Below are the code and all the weights of a small trained network. Each question names an input and a class and asks about switching units off, where a switched-off unit gives its printed mean instead of its output.

import numpy as np


def w(rows, s, z=0):
    codes = np.array(rows[::2]) - 128.0
    scale = np.full(codes.shape[1], s)
    scale[-1] = z or s
    return codes * scale


def f(y):
    return np.maximum(y, 0)


def log_softmax(a):
    a = a - a.max(-1, keepdims=True)
    return a - np.log(np.exp(a).sum(-1, keepdims=True))


def net(x, mask):
    res = np.array(x, float).reshape(1, 4) / 4 @ E
    y = f(res @ A[0][:, :-1].T + A[0][:, -1])
    res = res + np.where(mask, y, B[0][:, -1]) @ B[0][:, :-1]
    return log_softmax(res[-1] @ U[:, :-1].T + U[:, -1])


A, B = {}, {}
E = w([
[120,32,52,80,254,168],'x0',
[56,181,133,211,193,203],'x1',
[10,175,89,71,88,79],'x2',
[168,148,4,160,54,167],'x3',
],0.009)
A[0] = w([
[54,164,63,104,134,47,11],'N0',
[142,176,144,168,170,165,52],'N1',
[91,123,240,76,189,81,27],'N2',
[90,88,97,190,169,122,134],'N3',
[181,117,63,99,86,99,148],'N4',
[134,119,210,82,153,108,151],'N5',
[212,243,159,148,69,172,74],'N6',
[111,152,193,85,168,111,147],'N7',
[56,157,86,70,132,101,135],'N8',
[177,78,104,80,94,56,62],'N9',
[134,173,129,199,84,72,34],'N10',
[149,181,30,109,85,188,140],'N11',
[226,118,180,197,132,201,125],'N12',
[180,166,48,175,91,137,74],'N13',
[199,95,138,99,81,121,152],'N14',
[129,196,155,142,91,103,58],'N15',
[117,38,51,85,197,165,158],'N16',
[153,155,210,133,95,146,124],'N17',
[175,81,129,108,94,85,4],'N18',
[250,75,158,225,145,89,93],'N19',
[155,100,132,108,103,62,7],'N20',
[85,148,90,217,119,192,86],'N21',
[115,138,192,145,137,84,104],'N22',
[190,96,120,169,172,151,110],'N23',
[142,125,50,184,106,113,78],'N24',
[119,207,119,185,156,178,61],'N25',
[154,180,49,153,101,130,3],'N26',
[81,148,125,159,150,149,24],'N27',
[62,170,104,104,102,88,195],'N28',
],0.013,0.0038)
B[0] = w([
[184,122,123,161,70,8,197],'N0',
[66,126,193,93,37,104,172],'N1',
[162,237,201,91,187,168,226],'N2',
[89,149,86,45,97,159,177],'N3',
[52,168,198,56,191,133,200],'N4',
[121,217,156,84,181,110,203],'N5',
[182,148,29,81,86,203,247],'N6',
[123,209,165,73,196,93,193],'N7',
[136,151,75,190,51,19,204],'N8',
[14,74,139,56,77,195,197],'N9',
[169,131,60,20,88,195,202],'N10',
[155,220,194,144,235,117,230],'N11',
[111,207,110,173,86,8,241],'N12',
[185,199,221,115,224,127,218],'N13',
[63,106,192,104,146,83,203],'N14',
[121,124,60,55,77,174,198],'N15',
[197,161,46,17,72,189,242],'N16',
[155,148,38,77,110,182,200],'N17',
[67,133,159,103,16,170,173],'N18',
[127,216,102,149,42,2,238],'N19',
[65,117,193,106,69,175,168],'N20',
[54,127,220,46,98,160,212],'N21',
[211,220,158,75,177,176,181],'N22',
[145,185,83,110,81,46,196],'N23',
[145,199,183,95,228,133,189],'N24',
[32,73,196,88,53,126,197],'N25',
[177,224,196,99,164,106,193],'N26',
[91,78,185,8,32,126,161],'N27',
[150,198,83,174,100,24,214],'N28',
],0.008,0.013)
U = w([
[159,157,194,123,219,117,114],'0',
[9,98,185,106,109,126,112],'1',
[140,135,110,167,113,35,139],'2',
[191,116,66,86,137,171,105],'3',
[108,146,119,131,172,104,183],'4',
[157,15,128,236,183,155,2],'5',
[137,40,138,170,206,204,2],'6',
],0.015,0.0076)

Each question gives the input, the list of numbers given to net, and the class t.
The units are the neurons (one row each of A and B). Each row of codes is followed by its name. A weight is (code - 128) times the scale printed after its matrix; where a second scale follows, it is the last column's (A, B and U).
mask holds one flag per neuron, in row order. A switched-off neuron (its flag False) gives its mean, the last column of its row in B, instead of its output. The means were averaged over made-up inputs and are rounded, as every weight is.
A unit's drop is (log p(t) with every unit on - log p(t) with that unit switched off) / (log p(t) with every unit on - log p(t) with every unit switched off).
The circuit of an input: a set's keep is (log p(t) with only the set's units on - log p(t) with every unit switched off) / (log p(t) with every unit on - log p(t) with every unit switched off). Starting from the 12 units with the biggest drops (on a tie, the unit counted first), units are removed one at a time, each time the one whose removal leaves the highest keep (on an exact tie, the one counted first), for as long as the keep stays at least 0.8.
units of the circuit, in order: the units of the circuit, biggest drop first
unit that matters most: the unit with the biggest drop
top k neurons: the k neurons with the biggest drops, biggest first
drop of u: that unit's drop, to one decimal
input [5,-2,6,-8], class 0: unit that matters most => N2
input [4,4,0,-2], class 1: top 2 neurons => N6; N10
input [-6,4,-4,6], class 0: top 3 neurons => N13; N11; N16
input [7,7,1,4], class 1: top 3 neurons => N21; N25; N6
input [0,-4,0,-3], class 1: top 3 neurons => N11; N13; N9
input [-6,6,-5,-4], class 1: top 2 neurons => N25; N1
input [6,-1,6,-2], class 2: top 3 neurons => N8; N0; N6
input [-7,2,-7,-4], class 2: top 2 neurons => N12; N19
input [-2,2,-8,-7], class 2: top 2 neurons => N19; N12
input [4,0,4,-2], class 2: top 2 neurons => N6; N8
input [-8,-8,-3,6], class 1: top 2 neurons => N14; N4
input [-8,7,6,7], class 3: top 3 neurons => N6; N10; N15
input [7,4,5,4], class 3: top 3 neurons => N16; N12; N19
input [8,5,-2,-5], class 3: units of the circuit, in order => N16
input [-7,6,-3,-3], class 3: drop of N9 => 0.1
input [7,-3,7,7], class 0: drop of N4 => 0.6
input [-6,3,7,-2], class 2: drop of N28 => 0.5
